The symbols move the points like this.
rale x pulu
rale r visi
rale s tevi
rale k pipa
rale i bigi
zefa x zode
zefa r puru
zefa s vivo
zefa k lele
zefa i vava
zamo r gusi
zamo s tole
zamo k babe
zamo i vubi
tibu x zedu
tibu r lavi
tibu s zefa
tibu k lera
tibu i zedo
puru m pete
puru x zefa
puru r reme
puru s koga
puru k maki
puru i zufo
reme m zode
reme x puru
reme r kovu
reme s sozi
reme k poke
reme i bane
favo m pulu
favo x visi
favo r fubo
favo s fabu
favo k koga
favo i pogo
zubu m fimu
zubu x nipo
zubu s ranu
zubu k ropo
zubu i dome
sibo m gusi
sibo x mugi
sibo r kobo
sibo s bane
sibo k nipo
sibo i karo
malu r zedu
malu s pete
malu k taga
malu i zamo
vubi r tevi
vubi s reta
vubi k malu
vubi i taga
varu m vava
varu x bane
varu s nofe
varu k ranu
varu i geze
zufo m tole
zufo x vava
zufo r bane
zufo s gita
zufo k tupu
zufo i nipu
zode x pete
zode r zefa
zode s pipa
zode k sepe
zode i gepu
reta r moba
reta s pulu
reta k pete
reta i niso
moba x reta
moba r noli
moba s rale
moba k zode
moba i sepe
lele x sepe
lele r maki
lele s reru
lele k vava
lele i vure
zedu x malu
zedu r tibu
zedu s zode
zedu k befi
zedu i gusi
zule m besi
zule x gage
zule r lofi
zule s tagi
zule k favo
zule i koga
gita m fusi
gita x pate
gita r demi
gita s mugi
gita k zule
gita i favo
nali m reru
nali x basa
nali s menu
nali k nofe
nali i nolu
kobo m zedo
kobo x sibo
kobo s varu
kobo k zubu
kobo i ropo
zoda r pome
zoda s besi
zoda k reta
zoda i pete
demi m tare
demi x gita
demi r nofe
demi s sibo
demi k lofi
demi i fubo
dome m tibu
dome x gidu
dome s kovu
dome k menu
dome i kobo
pogo m doto
pogo x reru
pogo r basa
pogo s pumo
pogo k gita
pogo i zule
nofe m pate
nofe x demi
nofe s kobo
nofe k nolu
nofe i mape
tare x fusi
tare r pate
tare s gusi
tare k vova
tare i rale
kovu m zefa
kovu x reme
kovu s nusa
kovu k maza
kovu i varu
mape m visi
mape x fubo
mape s ropo
mape k nusa
mape i nali
nipu m reta
nipu x noli
nipu r midu
nipu s favo
nipu k puru
nipu i maki
ranu m vure
ranu x fabo
ranu s nolu
ranu k geze
ranu i kovu
sake r pipa
sake s malu
sake k doto
sake i fusi
gidu m zedu
gidu x lavi
gidu r dome
gidu s reme
gidu k romi
gidu i sibo
reru x bigi
reru r pogo
reru s lera
reru k pate
reru i gage
lavi m malu
lavi x tibu
lavi r gidu
lavi s puru
lavi k pumo
lavi i mugi
tagi m babe
tagi x fimu
tagi r nipo
tagi s tupu
tagi k fabu
tagi i lavi
sepe x niso
sepe r lele
sepe s bigi
sepe k gepu
sepe i pome
niso r sepe
niso s doto
niso k tole
niso i zoda
vivo x pipa
vivo r koga
vivo s tibu
vivo k reru
vivo i pate
bigi x doto
bigi r reru
bigi s befi
bigi k tare
bigi i vova
gepu x tole
gepu r vava
gepu s tare
gepu k pome
gepu i moba
koga m sake
koga x vivo
koga r sozi
koga s lavi
koga k pogo
koga i gita
geze m noli
geze x midu
geze s mape
geze k kovu
geze i maza
basa m bigi
basa x pogo
basa r nali
basa s romi
basa k demi
basa i lofi
vava x gepu
vava r zufo
vava s pate
vava k vure
vava i noli
pete r zode
pete s sake
pete k niso
pete i tole
romi m befi
romi x pumo
romi r menu
romi s poke
romi k sibo
romi i nipo
nusa m vivo
nusa x sozi
nusa s dome
nusa k nali
nusa i nofe
bane m gepu
bane x zufo
bane r varu
bane s demi
bane k fabo
bane i midu
fabo m pome
fabo x tupu
fabo r ranu
fabo s lofi
fabo k midu
fabo i reme
gage x vova
gage r zule
gage s fimu
gage k visi
gage i vivo
tupu m zoda
tupu x vure
tupu r fabo
tupu s zule
tupu k nipu
tupu i puru
pumo m taga
pumo x lera
pumo r romi
pumo s maki
pumo k mugi
pumo i tagi
menu m lera
menu x romi
menu s maza
menu k kobo
menu i zubu
zedo x gusi
zedo r mugi
zedo s vava
zedo k fimu
zedo i vusu
ropo m vusu
ropo x karo
ropo s geze
ropo k dome
ropo i menu
vova x besi
vova r gage
vova s sini
vova k rale
vova i pipa
tole r gepu
tole s fusi
tole k zoda
tole i reta
poke m sepe
poke x maki
poke r maza
poke s basa
poke k bane
poke i fabo
lofi m vova
lofi x zule
lofi r nolu
lofi s nipo
lofi k fubo
lofi i sozi
lera x befi
lera r pumo
lera s lele
lera k zedo
lera i fimu
befi x taga
befi r lera
befi s sepe
befi k gusi
befi i sini
taga r befi
taga s niso
taga k zamo
taga i babe
maza m lele
maza x poke
maza s nali
maza k varu
maza i ranu
midu m moba
midu x nipu
midu r geze
midu s fubo
midu k reme
midu i poke
besi r vova
besi s babe
besi k pulu
besi i sake
vusu x tevi
vusu r fabu
vusu s noli
vusu k tibu
vusu i lera
vure x pome
vure r tupu
vure s gage
vure k noli
vure i zefa
gusi x zamo
gusi r zedo
gusi s gepu
gusi k sini
gusi i tevi
pipa x sake
pipa r vivo
pipa s zedu
pipa k bigi
pipa i tare
pome x zoda
pome r vure
pome s vova
pome k moba
pome i zode
babe r sini
babe s zoda
babe k vubi
babe i malu
fabu m vubi
fabu x vusu
fabu r karo
fabu s nipu
fabu k lavi
fabu i pumo
visi x rale
visi r favo
visi s vusu
visi k vivo
visi i reru
sini x babe
sini r fimu
sini s pome
sini k tevi
sini i zedu
nipo m sini
nipo x tagi
nipo r zubu
nipo s fabo
nipo k karo
nipo i gidu
noli x moba
noli r nipu
noli s visi
noli k zefa
noli i lele
karo m tevi
karo x fabu
karo r ropo
karo s midu
karo k gidu
karo i romi
nolu m gage
nolu x lofi
nolu s zubu
nolu k mape
nolu i nusa
pate x tare
pate r gita
pate s zedo
pate k gage
pate i visi
fusi r tare
fusi s zamo
fusi k besi
fusi i pulu
tevi x vubi
tevi r vusu
tevi s moba
tevi k zedu
tevi i befi
doto r bigi
doto s taga
doto k fusi
doto i besi
maki m niso
maki x lele
maki r poke
maki s pogo
maki k zufo
maki i tupu
fimu x sini
fimu r tagi
fimu s vure
fimu k vusu
fimu i tibu
sozi m pipa
sozi x koga
sozi r nusa
sozi s gidu
sozi k basa
sozi i demi
pulu r rale
pulu s vubi
pulu k sake
pulu i doto
fubo m rale
fubo x favo
fubo r mape
fubo s karo
fubo k sozi
fubo i basa
mugi m zamo
mugi x zedo
mugi r sibo
mugi s zufo
mugi k tagi
mugi i fabu

The rows follow the links: the fewer symbols apart two points are, the more alike their rows tend to be.

Each row is also shifted at random along 5 hidden directions that mean nothing.

Some points, each with a row of numbers:
menu -> [ 66,  -7, -19, -13,  -7,  -3,  -2,  18,  19, -21,  23,   0,  -8,  18, -11,  -6,  13, -27,   7,  -1,  -1,  10,  -7,   3,  13,  -9,   9,   7, -51,  24,   4,  30, -10,   7,   6, -12,  39,   9,  21, -20,  10,   1,  26,  20,  28,  10,   8, -17,   2,  -3,  -6,  24]
zufo -> [ 28, -33, -20,   1,  19, -23,  13, -31,  16,  36, -18,   9,  16, -36,  -9,   7,  -1, -10, -16,  -3, -11, -27, -49,   5, -23, -74,  38,  -2,  -8, -12, -34,  21, -30,  18, -15, -32, -12, -13,   2, -20, -25, -33, -28, -24,   8,  11,  41, -20,  22, -10,  42,  -2]
kovu -> [ -5,  21,  -6,   2,  20,  -5,  27,   4, -28,  27,  19,  -2,  35, -40,   2, -25,  17,  -8, -44, -16,  24,  13,   9, -15,   1, -35,  17,   0,  28,   6, -30,   0,  19,   9,  20, -29,   6, -30, -17,   2, -15,  -9, -19,   3, -14, -15,  -4,  -9,   5,  11,  12,   9]
nipo -> [ 33,  10, -12, -28,  24,  12,  15,  10,  15, -11, -14,   0, -18, -19,  14, -16, -17, -31,  16,  10,  22,  18, -15, -40, -23,  37,  17,  -6,   6,  30, -25,  29, -15,   7,  28,   2,  -6,  20,  -4,  -3,  -3,  -6, -13, -28,  22,  54,   0,  -8,  10,  43, -37,  11]
fubo -> [ 32, -37,  13,  -6,  41, -20, -15,  16, -15,  17,  34,  18,  10, -31,  32, -13,  19,  33, -33, -38,  56,  24,  20,  -9, -31,  -7,  -4,   0,  15, -29,   5,  29,  31, -14, -19, -39,  -6, -33, -20,  35,  23, -29, -43,  -5,   5, -25,  -1,   1,  31, -12,  13,   2]
vivo -> [  9,  -2,  15,  26,   2,   2,   5,  -6,  -8,  11,  14,   6, -17, -11,  15,  -4,  24,  28, -13, -29,  37,  14,  44,  19,   4,  -4,  10,  16,  15,  -9,   1, -18,  65, -19, -16,   1,   7, -38, -23,  16,  18,  -1, -24,  -4,  -3, -10, -40,   0,  17, -29,  28,   5]
lera -> [ 46,  -8, -28, -15,  -9,   1,  -4,  -2,  59, -32,  -9, -17, -22,  55,  -5,  -1,  -7, -13,  20,  37,  -7, -19, -29, -16,  14,   1,  14,  18, -75,  14,  -8,  17, -52,   0, -31,  27,  46,  14,  32,  10,  14,  15,  17,  26,  29,  70,  -7,  -8, -12,  15,  -7,  37]
reta -> [ 90, -52,  -4,  10,  25,   1,  -7, -10,  -4,  14,   2, -15,  17, -12, -25, -25,  15,  -3, -11,  23,  25, -27,   9, -29, -40, -35,   7, -13,  25, -33,  -9,  -2,   9,  -1,   0, -15, -15, -29, -17,  18, -14,  -8, -33,   0,   1,  21,  28,  15,   5,  14,   1,  -7]
malu -> [ 53,  -5,  10,  20, -10,  12,   5,  -2,   8, -25,   3,  -4,  -5,   5,  -3, -28,  17,   2,  -3,  15,  12,   0,  21,  -5,  12, -27,  25,  11,  19,   1,  -8, -10,   6,  -3, -14,  20,   0, -22,   9,   2,  -8,  13,  24,  -3,  -3,  13, -17,   3, -14,  -6,  16,  19]
visi -> [ -4, -32,  26,  13,  14,  -9, -24,  -3, -36,  15,  13,   6,   7,  -8,  26,   9,  -8,  39, -23, -18,   0,   0,  35,  17, -16,   8, -18,   3,  27, -39,   9,   0,  32, -11,   1,  -1, -26,  -8, -24,  -4,  21, -24, -26,  -4, -19, -43, -10,  14,   5, -33,   3,  -7]
nipu -> [-44,  33,  -6, -12,  23,  -1,  -2, -10, -12,  19, -12, -18,  24,  13,  -1,   1,  -4,  10,   8,  21,   1, -10,  16, -18,   1,  41, -34, -11,   7,  -9,  13, -11,  23,  -3,  31,   2,  19,  13, -12,  22,   1,  21, -24,  -2, -16, -21,  16,  46, -12,  20, -55,   8]
tupu -> [  2,  16, -25,  -9,   0,   3,  22,  -1,  26,  23, -20,  -2,  -8, -16,  -1,  -1,  15,  -5,  24,   7,  17,  -9, -15, -12,   3,  48, -20, -24,  -5,  14,   7, -15,  -9,   2,  -5, -19,  15,   7,  13,  19, -12,  22, -20,  -7,  11,  10,   3,  25,  20,   1, -20, -19]
karo -> [  7,  -6,   4, -22,  33, -13,   0,   3,   7,  -6,   9,  10,  36,   0,  52,  -3, -29,  11, -28,  16,   3,   3, -30, -30, -11, -22,  -7,   0,   2,  -8, -17,  39, -80,   5, -15,  -5,  -9,  13,  21,  12,   4, -23,   8,  -4, -10,  -2,   7,  -1, -13,   2,   1,  39]
varu -> [ -1,   7, -20, -11,   8,  -8,  13,  -2,  45,   7,   7,   1,   3, -15, -15, -10,  12, -18,   1,   3,  31,  -1, -56, -26, -14, -47,  11, -10, -24,  12,  -6,  25, -33,   4, -24, -28,  24,  -9,  12,  31, -18,   2, -11,  -2,  19,  26,  41, -13,  20,  33,   7,  -1]
midu -> [  5,  -6, -17, -14,  36, -17,   9,  -4,  -1,  21,  13,  -3,  46, -16,  26,  -1, -21,   0, -35,  13,   1, -26, -38, -28, -22, -37, -17, -13,   0, -23, -35,  18, -73,  15, -14, -28,   6,  -2,   6,  12, -19, -23, -17,   9, -22,  -2,  24,   3,   0,  -7,   8,  14]
noli -> [ 15, -26, -10,   4,  22, -17,   0, -18, -10,  31,  -7,  -7,  39,  -2,  17,   5, -16,  15, -24,  16, -15, -41, -15,  -5, -16, -18, -19,  -7,  16, -37, -14,   1, -46,  11, -19, -14, -14,  -7,   7,   3, -14, -15, -14,   8, -25, -20,  13,  22, -11, -27,  11,   0]
kobo -> [-33,   2,  27,  -2,  -5, -17,  -4,  16, -20,   5,   7,  24,  26, -31,  10,  -9,  31,  24, -14, -37,  16,  58,   8,  35,  21,  -5,  26,   1,  22,  21,  54,  22,  43, -14,  12, -19, -24,   2,  21,   3,  16,   1,  10, -17,  22, -67,  10,  -3,   0,   0,  10,  -3]
ranu -> [ 37,  23, -31, -28,  29,  20,  22,   8,  27,   4,  -6, -18, -26, -22, -31, -27,   8, -46,  26,  21,  50,   5, -17, -63, -40,  29,   4, -27,  -6,  27, -25,  11,  15,   9,  31, -19,  23,  -2, -33,  30, -21,  17, -41, -13,  18,  73,  27,   2,  35,  77, -56,  -8]
maki -> [ 45,  -8, -43, -20,  27,  -1,  12,  -3,  38,  26, -22, -29, -12,   7, -41, -43,  53, -12,   2,  11,  66,   9,   8, -44, -26,  15,  47,  10, -47,   5,  -1,  20,  63, -12,   8, -23,  51, -35, -28,  53,  15,  18, -83,  20,  44,  89,   8,  -1,  29,  79, -36,  12]
zamo -> [ 11,  -5,  19,  21, -37,  -1, -24,  -9,  33, -36,   0,   9, -18,  34, -21,   8,   6,   6,  41,  14, -25,  -4, -21,  34,  30, -12, -13,  -4, -16,  13,  52,  -7, -24,  -6, -29,  25,   2,  19,  50,  -3,  -4,  32,  65,  -8,  23, -32,  16,  10, -21, -32,  15,  -1]
bane -> [ 36,  -2, -12,  -4,  19,  -8,   2, -19,  -2,  24,  -6,   3,   2, -34, -41,  12,   8, -29,  11, -15, -16, -13,  -9,  20,  -6, -33,  24,  -8,  -8,  13,  -6,  13,  43,  21,  45, -25,   5,   8, -21, -44, -21, -15, -15, -35,  16, -22,  54,  -2,  25,  -3,  -9,  -3]
puru -> [ 24,  62, -16,   0,  19,  25,  13, -21,  17,   4,  -5, -28, -28,  14, -39,  -9,  12, -32,  40,  27,   9, -23,  33, -27,  15,  22, -12,  -3, -16,  32, -25, -28,  75,   5,  44,  12,  66,   2, -39,  -9, -16,  36, -18, -11,   1,  25,   8,  40,  16,  26, -53,  27]
gusi -> [-11,   6,  12,   0,  -3,   9,  -9, -17,  35, -30, -32,  -6, -19,  25, -18,  -2,  -6, -11,  35,  28,  -6,   1, -22, -20, -10, -10,  35,   5,  -1,  17,   9,  13,  -8, -10,   0,  36, -13,  17,   6,  14,  -5,   9,   5, -24,  27,  49,  23,  -7, -13,  51, -15,  10]
nali -> [ 37, -33,  -2,   3, -13,  -9, -12,  31, -40,  16,  44,  20,   7, -25, -10,   4,  30,   5, -26, -60,   5,  24,  31,  55,  16, -12,   4,   7, -17,  -9,  20,   8,  59,   2,  11, -45,   3, -17,  -7, -31,  25, -22,  -2,  22,  10, -62,  -4, -24,  19, -53,  25, -21]
rale -> [ 76, -55,   8,   9,  25,   0, -19, -10,  17, -13,  18,  -7, -19,   5,   9,  -5,  -9,  10,  -5,  11,  32, -30,   1, -30, -49, -31, -11,  -2,  -3, -38, -22,  15, -13, -10, -36,   3,  -1, -23, -21,  24,   8, -27, -30,  -4,  -6,  37,  11,  -8,  17,  -5,  15,   3]

From each start, follow one symbol. Which point do you reach?
Answers are names.
new walk
[  4, -15,  13,   0, -13,   6,   1,   0, -35,  -7, -35,  10,   0, -17,  14,   7, -29,  -8,   2,  -1, -47,   2,   8,  14,   0,  32,   8,   1,  48,   2,  -9, -13, -23,  13,  31,  20, -61,  28,  11, -39,  -3, -12,  27, -19,  -7, -10, -16,  -5, -21, -16,   2, -22]
x	babe
new walk
[ 27, -36,  12,  -7,  34, -11,  -1, -11, -16,  20,  11,  20,  -6, -53,   4,  10, -16, -16, -36, -36,   1,   2, -21,   1, -53, -68,  53,   8,   9,  -8, -50,  43,  12,   6,  17, -27, -36, -14, -42, -34,   2, -70, -45, -40,   8,  20,  33, -58,  41,  13,  37,  -6]
s	sibo
new walk
[ -6, -18, -14,  10,  -6, -19,   7, -26,  18,  22, -23,   4,  15, -13,  -9,  23,  -2,  -2,  -1,   4, -37, -36, -47,  21,  -3, -56,  12,  -1,  -5, -12,  -7,  -3, -45,  11, -23, -10, -10,   5,  21, -11, -26, -11,   0, -19,   0,  -7,  34,  -4,   0, -21,  35,  -9]
k	vure
new walk
[ 75,  -9,  13,  -6,  29,  -2, -22,  -4, -15,  -7,  -1,  -5,   4,   4,  13,   1, -11,  -2,  17,  10, -14,  -9,  38,   6,   4,  21,  -6,   3,   7,   1,  10,  14,  35,   2,  43,   6,   3,  29,  -9, -36,   7,  -2,   8, -31,  11, -36,  16,  36,  -2, -28, -38,  29]
s	nipu
new walk
[-68,  12,  24,  23,  -7,   4,   7,  -3, -25,   3,   5,   3,   3,  -2,  18, -13,   8,  31, -29, -14,  16,  20,  31,   3,   3,  -1,   7,  12,  39, -17,  -6, -26,  26, -16, -18,  16, -21, -33, -22,  26,  10,  -6, -18,  11, -27,   2, -47, -13,  -7,   8,  29,  -3]
x	sake
new walk
[-71,  13,  -1,   9, -20,   0,   2, -13,  35,  -8, -20, -12,   7,  22, -24,   0,  10,   6,  10,  27,   9,  -4, -47, -18,  -3, -24,  -5, -14,   0,  -3,  25, -16, -48,  -9, -39,  17,  -4,  -3,  32,  56, -17,  31,   3,   8,  -3,  27,  21,   0, -16,  42,  10, -19]
r	gepu
new walk
[-73,  -2,  -7, -13,  -8, -17,   3,  30, -10,   8,  19,  13,  17,   7,  28,   7,   3,  20, -43, -32,   5,  28,  -9,  14,   8,   3,  -6,  14, -27, -13,   4,  14, -21,  -5, -29, -21,   3, -13,   7,  11,  28, -21, -12,  41,  -3,  -8, -25, -35,  -2,  -8,  24,  -3]
m	bigi
new walk
[ -42,   36,   -6,  -11,   21,    0,   33,  -15,   20,  -23,  -10,   -1,   28,    9,   56,   -7,  -53,   -7,  -37,   33,  -18,  -10,  -44,  -50,   -6,  -49,   22,   22,    0,    5,  -76,   17, -113,   16,  -29,   32,   -6,    0,   11,    0,  -13,  -30,   19,   -2,  -28,   69,  -24,  -33,  -33,   26,   26,   63]
s	puru
new walk
[143, -60,  -6,   9,  -3,  24, -10,  -3,  31, -23,  15,  -4, -68, -14, -34,   0,   0, -36,  36,  -2,  23, -33,   0, -14, -44, -15,  -1, -14,  -8,  -3, -27,  -8,   1,   3, -14,  -4,  -2, -16, -24, -14, -12, -14, -10, -19,  16,  58,  10, -11,  39,  -9,   7, -29]
r	vova
new walk
[-30, -28,  -4,  13,  -8, -26,  11, -15,  22,  26, -23,   4,  21, -15,  -3, -14,  34,  27, -24,  -6,  26,   1, -37,   5, -15, -47,  38,   2,  13, -19,  24,  -2, -23,  -7, -55, -25, -29, -29,  28,  50, -13,   2, -28,  -1,   8,   8,  14,  -7,   2,  14,  47, -19]
x	tole
new walk
[ 41,  29,   7,  15,  -6,  12,  -4,   1,  12, -14,  48,   8, -39,   9,  -6,  22,   1, -10,  27, -17,  -9, -13,  25,  25,  38,  -3, -39,   2, -30,  23,  -6, -15,  39,   2,  -4,   3,  60,   1, -10, -38,  -3,  11,  36,  -1,  -6, -43, -14,  12,  21, -69,   3,  18]
i	demi
new walk
[ 15,   9,   2,  28, -27,   7,   9, -13, -14,   0,   6,  -5,  14,   3, -24,   6,   6,  -4,  -3,   9, -36, -31,  10,  28,  33, -25, -21,  -5,  18,  -5,  -3, -48,  -3,   9,  -6,   7,   5, -13,  11, -25, -29,  20,  39,  16, -30, -42,  -8,  18, -18, -50,  31,  -6]
s	sake
new walk
[  6, -13,  22,  -8,  27,   6, -14, -12, -31, -18, -25, -16,  26,   9,  12, -17, -35,   2, -14,  37, -15,  -3,  18, -35, -34,   5,  16,   7,  41, -22, -21,  16,  -5,  -1,  34,  33, -47,  13, -17,  -9,  10, -21, -17, -13,  -9,  31,   7,   8, -33,  48, -31,  18]
k	zedu
new walk
[ 14,  -1,  21,  27,  -7,  19,  -6,   0, -17, -15,  18,  -4, -21,   0, -20, -10,  11,   4,  -4,  -7,  16,   7,  44,   2,  -8, -11,   6,   6,  25,  -7,  -8, -22,  58,  -8,   1,  17,  -6, -34, -35,   2,   6,   3,  -9,   4, -14,   2, -25,  -9,   5,   4,  12, -10]
r	pipa
new walk
[ 12, -27, -17,  10, -24,  -7,  -2,  -1, -31,  21, -21, -11,  17,   7, -35,   5,  16,  -1, -11,  -4, -45, -17,  16,  33,   5,  -6,  15,  10,  -4, -16,  -1, -25,  22,  12,  22,  -9, -10,  -4,  -2, -31,  -1,  -2,  -6,  30, -10, -15,   3,   4, -14, -19,  11, -17]
k	gepu
new walk
[ 56, -19,   4,   3,   5,  18,  -5,   0,   6,   3,  -6,  -1, -62, -14, -16,   7,   5, -13,  43,  -9,  19,  -7,  30,  -1, -23,  50,  -7, -11,   3,   4,  -5, -13,  58,  -5,  17,   3,  -3,   3, -37, -14,   7,   0, -28, -29,  16,  24,  -7,   8,  40,  -4, -29, -28]
s	fimu
new walk
[-12,   6, -29, -24,  10,  -5,  15,  16, -15,  20,   4,  -9,  24, -10, -24, -15,   7, -22, -33,  -4,  -1,   8,  -9, -21, -13, -12,  18,   3, -14,   2, -23,  18,   5,  11,  34, -27,   9, -12, -17,  -8,  -8, -12, -30,  27,   5,  24,  20, -28,  -1,  44, -11,  -5]
k	varu
new walk
[ 22, -28, -19, -21,  16, -18,  15,   2,   7,   1, -18,  -4,  20,   4,  31, -19,   1,   0, -40,   1,   8,  16, -20, -16, -15, -20,  56,  24, -27,  -2, -29,  43, -37,   3,  -5, -11,  -9, -10,  15,   0,  20, -28, -24,  17,  22,  56,  -9, -40,  -8,  30,  13,  32]
m	taga
